Below are the code and all the weights of a small trained network. Each question names an input and a class and asks about switching units off, where a switched-off unit gives its printed mean instead of its output.

import numpy as np


def w(rows, s, z=0):
    codes = np.array(rows[::2]) - 128.0
    scale = np.full(codes.shape[1], s)
    scale[-1] = z or s
    return codes * scale


def norm(h):
    return h / np.sqrt((h * h).mean(-1, keepdims=True) + 1e-5)


def f(y):
    return y / 2 * (1 + np.tanh(0.7978845608 * (y + 0.044715 * y**3)))


def log_softmax(a):
    a = a - a.max(-1, keepdims=True)
    return a - np.log(np.exp(a).sum(-1, keepdims=True))


def net(x, mask):
    res = np.array(x, float).reshape(1, 6) / 4 @ E
    u = 0
    for l in range(4):
        y = f(norm(res) @ A[l][:, :-1].T + A[l][:, -1])
        res = res + np.where(mask[u : u + 3], y, B[l][:, -1]) @ B[l][:, :-1]
        u += 3
    return log_softmax(norm(res)[-1] @ U[:, :-1].T + U[:, -1])


A, B = {}, {}
E = w([
[78,183,147,92,222,151],'x0',
[126,97,134,149,158,121],'x1',
[148,160,127,110,71,215],'x2',
[146,145,2,101,167,190],'x3',
[204,99,143,91,168,168],'x4',
[107,162,153,240,158,191],'x5',
],0.0077)
A[0] = w([
[241,87,122,103,157,134,77],'L0N0',
[115,84,28,205,76,117,25],'L0N1',
[162,157,180,182,254,165,3],'L0N2',
],0.009,0.0051)
B[0] = w([
[63,69,119,101,29,134,215],'L0N0',
[72,145,1,178,66,56,202],'L0N1',
[15,60,105,212,224,151,250],'L0N2',
],0.0088,0.0025)
A[1] = w([
[238,97,95,44,115,63,20],'L1N0',
[129,104,108,110,161,72,1],'L1N1',
[254,88,56,152,115,94,126],'L1N2',
],0.007,0.0011)
B[1] = w([
[36,28,155,39,111,114,250],'L1N0',
[118,188,134,170,78,1,142],'L1N1',
[118,2,85,254,97,145,212],'L1N2',
],0.0066,0.0022)
A[2] = w([
[131,162,155,166,96,84,189],'L2N0',
[188,196,76,74,166,214,3],'L2N1',
[137,88,142,125,177,2,99],'L2N2',
],0.0081,0.0032)
B[2] = w([
[137,229,212,122,84,197,212],'L2N0',
[110,99,145,2,170,242,191],'L2N1',
[210,241,124,125,211,128,254],'L2N2',
],0.0099,0.0025)
A[3] = w([
[126,111,144,93,154,2,199],'L3N0',
[139,79,169,142,95,114,144],'L3N1',
[107,110,163,56,120,26,3],'L3N2',
],0.0092,0.0013)
B[3] = w([
[245,192,35,149,157,107,253],'L3N0',
[181,95,123,137,143,172,177],'L3N1',
[176,91,150,33,179,46,223],'L3N2',
],0.011,0.003)
U = w([
[189,118,107,64,134,58,193],'0',
[119,124,36,208,85,114,173],'1',
[144,145,250,168,79,156,160],'2',
[166,211,139,171,191,93,97],'3',
[144,28,109,113,61,163,137],'4',
[47,201,138,140,85,140,4],'5',
[88,123,119,56,152,231,72],'6',
[54,119,139,198,210,169,160],'7',
],0.022,0.0032)

Each question gives the input, the list of numbers given to net, and the class t.
The units are the neurons (one row each of A and B). Each row of codes is followed by its name. A weight is (code - 128) times the scale printed after its matrix; where a second scale follows, it is the last column's (A, B and U).
mask holds one flag per neuron, layer by layer. A switched-off neuron (its flag False) gives its mean, the last column of its row in B, instead of its output. The means were averaged over made-up inputs and are rounded, as every weight is.
A unit's drop is (log p(t) with every unit on - log p(t) with that unit switched off) / (log p(t) with every unit on - log p(t) with every unit switched off).
The circuit of an input: a set's keep is (log p(t) with only the set's units on - log p(t) with every unit switched off) / (log p(t) with every unit on - log p(t) with every unit switched off). Starting from all 12 units, units are removed one at a time, each time the one whose removal leaves the highest keep (on an exact tie, the one counted first), for as long as the keep stays at least 0.8.
units of the circuit, in order: the units of the circuit, biggest drop first
most important unit: the unit with the biggest drop
k most important neurons: the k neurons with the biggest drops, biggest first
top k neurons in layer l: the k neurons of layer l with the biggest drops, biggest first
drop when u is switched off: that unit's drop, to one decimal
input [-8,-3,-7,-8,-6,0], class 3: units of the circuit, in order : [L2N2; L3N0]
input [7,4,2,-3,-6,-3], class 3: most important unit : L1N0
input [2,2,-4,5,-5,2], class 1: top 2 neurons in layer 0 : [L0N1; L0N2]
input [7,-5,-1,5,-7,2], class 6: units of the circuit, in order : [L2N1; L0N2; L0N1; L1N2]
input [5,8,4,1,2,-5], class 0: units of the circuit, in order : [L0N2; L2N0]
input [-5,2,-6,3,-1,-3], class 1: 2 most important neurons : [L0N1; L1N2]
input [-1,3,-4,8,-1,-4], class 1: 3 most important neurons : [L1N2; L0N1; L2N1]
input [-5,4,1,-3,-7,6], class 2: top 2 neurons in layer 0 : [L0N2; L0N0]
input [0,6,4,6,6,-3], class 4: units of the circuit, in order : [L0N0; L2N2]
input [6,-6,4,-2,-5,-5], class 0: 3 most important neurons : [L3N2; L2N2; L0N2]
input [-6,-1,0,0,5,-7], class 4: 2 most important neurons : [L1N2; L0N0]
input [0,-6,3,0,5,0], class 4: 2 most important neurons : [L0N2; L0N0]
input [-5,2,-7,8,-1,-4], class 1: 2 most important neurons : [L1N2; L0N1]
input [-2,4,-8,-7,-3,7], class 3: most important unit : L2N2
input [3,-6,-8,1,7,0], class 3: 2 most important neurons : [L2N2; L0N2]
input [-8,2,-6,-6,2,0], class 3: 3 most important neurons : [L2N2; L3N0; L2N0]
input [2,7,-6,-1,-7,2], class 3: drop when L1N1 is switched off : 0.0
input [-2,0,-1,-2,6,5], class 7: drop when L0N2 is switched off : 1.5
input [-2,0,-8,-1,-4,-2], class 3: drop when L2N2 is switched off : 0.6
input [-2,7,-3,5,-3,-4], class 1: most important unit : L0N1
